Here is a tiny trained network, its code and every weight. The questions are about switching its units off for an input and a class, where a switched-off unit gives its printed mean instead of its output.

import numpy as np


def w(rows, s, z=0):
    codes = np.array(rows[::2]) - 128.0
    scale = np.full(codes.shape[1], s)
    scale[-1] = z or s
    return codes * scale


def norm(h):
    return h / np.sqrt((h * h).mean(-1, keepdims=True) + 1e-5)


def f(y):
    return y / 2 * (1 + np.tanh(0.7978845608 * (y + 0.044715 * y**3)))


def log_softmax(a):
    a = a - a.max(-1, keepdims=True)
    return a - np.log(np.exp(a).sum(-1, keepdims=True))


def net(x, mask):
    res = np.array(x, float).reshape(1, 6) / 4 @ E
    u = 0
    for l in range(4):
        y = f(norm(res) @ A[l][:, :-1].T + A[l][:, -1])
        res = res + np.where(mask[u : u + 8], y, B[l][:, -1]) @ B[l][:, :-1]
        u += 8
    return log_softmax(norm(res)[-1] @ U[:, :-1].T + U[:, -1])


A, B = {}, {}
E = w([
[65,195,114,106,120,46,130,98,101,137],'x0',
[139,128,123,123,127,128,133,122,121,133],'x1',
[129,124,126,132,143,123,125,133,122,129],'x2',
[134,59,196,9,106,78,78,182,89,130],'x3',
[67,102,113,139,126,194,57,89,70,205],'x4',
[128,160,185,96,184,141,150,89,175,169],'x5',
],0.013)
A[0] = w([
[98,245,154,112,124,63,116,127,95,129,56],'L0N0',
[115,152,201,139,155,140,146,99,154,166,37],'L0N1',
[124,113,167,68,211,112,127,108,192,191,63],'L0N2',
[195,42,163,162,144,194,90,121,219,102,34],'L0N3',
[135,186,232,111,227,156,156,90,146,135,2],'L0N4',
[116,76,62,158,106,95,88,177,62,33,34],'L0N5',
[186,172,159,118,154,104,167,175,172,55,28],'L0N6',
[92,111,156,180,138,165,89,122,83,254,34],'L0N7',
],0.0082,0.0055)
B[0] = w([
[53,69,117,116,152,166,252,203,74,176,218],'L0N0',
[160,196,128,176,48,134,125,64,108,153,149],'L0N1',
[148,185,215,139,20,149,101,119,130,121,201],'L0N2',
[66,138,139,128,145,129,237,235,32,237,237],'L0N3',
[165,195,214,157,36,132,167,71,94,167,197],'L0N4',
[171,182,254,162,83,148,167,29,68,103,237],'L0N5',
[81,21,98,128,109,96,130,68,223,111,236],'L0N6',
[108,29,111,135,114,69,160,58,204,100,254],'L0N7',
],0.0091,0.0039)
A[1] = w([
[44,233,55,84,98,57,118,148,128,150,18],'L1N0',
[58,125,137,154,178,185,21,113,92,192,41],'L1N1',
[127,140,63,230,27,75,42,213,67,68,57],'L1N2',
[148,168,57,232,229,120,215,101,157,189,39],'L1N3',
[133,240,81,237,163,183,131,43,171,118,76],'L1N4',
[142,180,46,190,194,196,139,148,161,126,15],'L1N5',
[40,224,112,117,154,2,115,103,71,148,2],'L1N6',
[192,139,220,87,188,141,136,39,84,96,77],'L1N7',
],0.0068,0.0042)
B[1] = w([
[87,72,122,152,150,165,224,161,66,128,147],'L1N0',
[169,38,82,162,106,93,199,64,217,66,162],'L1N1',
[181,210,233,179,88,134,133,54,146,170,154],'L1N2',
[85,164,117,112,76,83,21,246,179,117,238],'L1N3',
[116,171,138,2,76,145,22,199,131,70,253],'L1N4',
[153,163,73,10,146,127,98,168,83,101,166],'L1N5',
[102,133,127,167,185,218,218,164,89,179,168],'L1N6',
[45,154,191,83,122,124,116,132,177,179,156],'L1N7',
],0.0075,0.0055)
A[2] = w([
[183,142,111,121,139,86,187,171,177,111,61],'L2N0',
[173,129,115,158,202,17,171,108,164,73,10],'L2N1',
[61,185,86,106,189,124,190,88,90,135,4],'L2N2',
[189,140,127,231,111,143,119,107,32,50,13],'L2N3',
[113,88,190,2,131,87,72,177,86,140,63],'L2N4',
[96,82,82,142,164,131,39,38,96,199,14],'L2N5',
[118,115,146,196,178,160,178,194,88,193,65],'L2N6',
[213,86,142,135,172,245,147,190,138,134,15],'L2N7',
],0.0097,0.003)
B[2] = w([
[103,66,109,132,129,197,163,62,110,98,174],'L2N0',
[140,29,107,143,79,193,146,46,212,165,158],'L2N1',
[126,95,128,164,161,164,137,179,88,154,165],'L2N2',
[131,236,242,81,55,125,129,91,150,236,176],'L2N3',
[134,194,17,190,166,147,42,176,148,76,254],'L2N4',
[171,56,134,102,103,170,241,98,232,2,191],'L2N5',
[77,159,80,183,129,112,198,172,148,118,206],'L2N6',
[13,145,100,153,166,78,191,141,33,211,176],'L2N7',
],0.0089,0.0061)
A[3] = w([
[118,199,85,199,103,180,187,107,155,105,128],'L3N0',
[126,178,40,108,156,117,2,182,169,73,91],'L3N1',
[171,113,118,170,76,91,105,129,66,98,4],'L3N2',
[127,211,136,119,174,120,74,149,117,161,54],'L3N3',
[123,137,100,138,166,135,170,130,72,150,80],'L3N4',
[159,150,120,154,125,136,51,166,105,76,151],'L3N5',
[92,172,103,124,146,134,93,213,104,91,177],'L3N6',
[121,59,107,123,101,59,167,87,210,119,88],'L3N7',
],0.0095,0.0038)
B[3] = w([
[190,65,132,39,177,47,12,159,104,144,206],'L3N0',
[247,139,74,159,211,108,26,167,193,184,255],'L3N1',
[147,136,171,102,164,165,77,53,65,218,123],'L3N2',
[180,83,119,151,46,162,78,75,163,70,161],'L3N3',
[94,67,207,171,153,42,127,231,155,145,161],'L3N4',
[159,204,163,48,242,33,119,125,220,141,181],'L3N5',
[144,121,61,140,210,117,103,123,106,139,239],'L3N6',
[133,71,76,141,90,237,109,55,75,2,230],'L3N7',
],0.0076,0.0073)
U = w([
[168,146,91,123,186,111,31,160,150,108,190],'0',
[114,35,120,139,106,159,159,63,157,41,143],'1',
[63,109,129,160,175,118,198,193,54,175,157],'2',
[153,207,255,132,85,129,112,62,119,150,4],'3',
],0.017,0.0022)

Each question gives the input, the list of numbers given to net, and the class t.
The units are the neurons (one row each of A and B). Each row of codes is followed by its name. A weight is (code - 128) times the scale printed after its matrix; where a second scale follows, it is the last column's (A, B and U).
mask holds one flag per neuron, layer by layer. A switched-off neuron (its flag False) gives its mean, the last column of its row in B, instead of its output. The means were averaged over made-up inputs and are rounded, as every weight is.
A unit's drop is (log p(t) with every unit on - log p(t) with that unit switched off) / (log p(t) with every unit on - log p(t) with every unit switched off).
The circuit of an input: a set's keep is (log p(t) with only the set's units on - log p(t) with every unit switched off) / (log p(t) with every unit on - log p(t) with every unit switched off). Starting from the 12 units with the biggest drops (on a tie, the unit counted first), units are removed one at a time, each time the one whose removal leaves the highest keep (on an exact tie, the one counted first), for as long as the keep stays at least 0.8.
units of the circuit, in order: the units of the circuit, biggest drop first
top k neurons: the k neurons with the biggest drops, biggest first
top k neurons in layer l: the k neurons of layer l with the biggest drops, biggest first
drop of u: that unit's drop, to one decimal
input [4,-8,-2,-3,-1,3], class 2: units of the circuit, in order => [L0N0]
input [-6,-8,7,0,5,7], class 3: top 4 neurons => [L0N2; L0N4; L0N1; L0N0]
input [8,-2,-5,7,1,-8], class 2: top 4 neurons => [L1N6; L1N4; L0N0; L1N3]
input [-8,8,1,3,-5,-8], class 2: units of the circuit, in order => [L0N3; L2N7]
input [-8,0,-7,0,-6,2], class 2: top 2 neurons => [L0N3; L2N7]
input [-8,-7,-2,-8,0,2], class 0: top 4 neurons => [L1N3; L1N4; L0N0; L1N5]
input [-6,4,3,-7,2,8], class 3: top 2 neurons in layer 0 => [L0N4; L0N3]
input [-3,-8,1,-6,2,8], class 3: top 2 neurons => [L0N4; L2N4]
input [7,4,6,4,-7,-6], class 1: top 2 neurons => [L2N1; L0N3]
input [6,6,7,-4,4,-6], class 2: top 4 neurons => [L1N6; L1N0; L0N0; L0N2]
input [-8,-8,4,7,7,6], class 2: top 4 neurons => [L1N4; L0N3; L1N3; L2N7]
input [-5,1,-1,7,8,-5], class 1: top 2 neurons => [L2N5; L1N4]
input [6,5,0,2,7,6], class 1: top 2 neurons => [L0N7; L2N5]
input [6,0,-2,-4,7,2], class 1: units of the circuit, in order => [L2N5]
input [3,-4,-5,-1,5,5], class 1: top 3 neurons => [L0N7; L2N5; L0N5]
input [-8,-5,-6,-4,0,-7], class 2: top 2 neurons => [L0N3; L2N7]
input [3,8,-1,-1,3,2], class 1: top 3 neurons => [L0N7; L0N3; L2N5]
input [6,6,-1,2,6,-1], class 1: top 3 neurons => [L2N5; L0N7; L0N3]
input [3,-1,0,-2,-1,-4], class 3: drop of L0N5 => 0.5
input [-8,-7,8,-6,0,4], class 2: units of the circuit, in order => [L2N7]
input [-5,-7,-1,-6,0,-4], class 0: drop of L1N3 => 0.4
input [-5,-6,2,2,-3,-7], class 3: drop of L0N5 => 0.2
input [-4,7,4,3,1,-8], class 3: drop of L3N2 => 0.0
input [7,3,-3,-3,-3,7], class 2: top 2 neurons in layer 2 => [L2N2; L2N3]
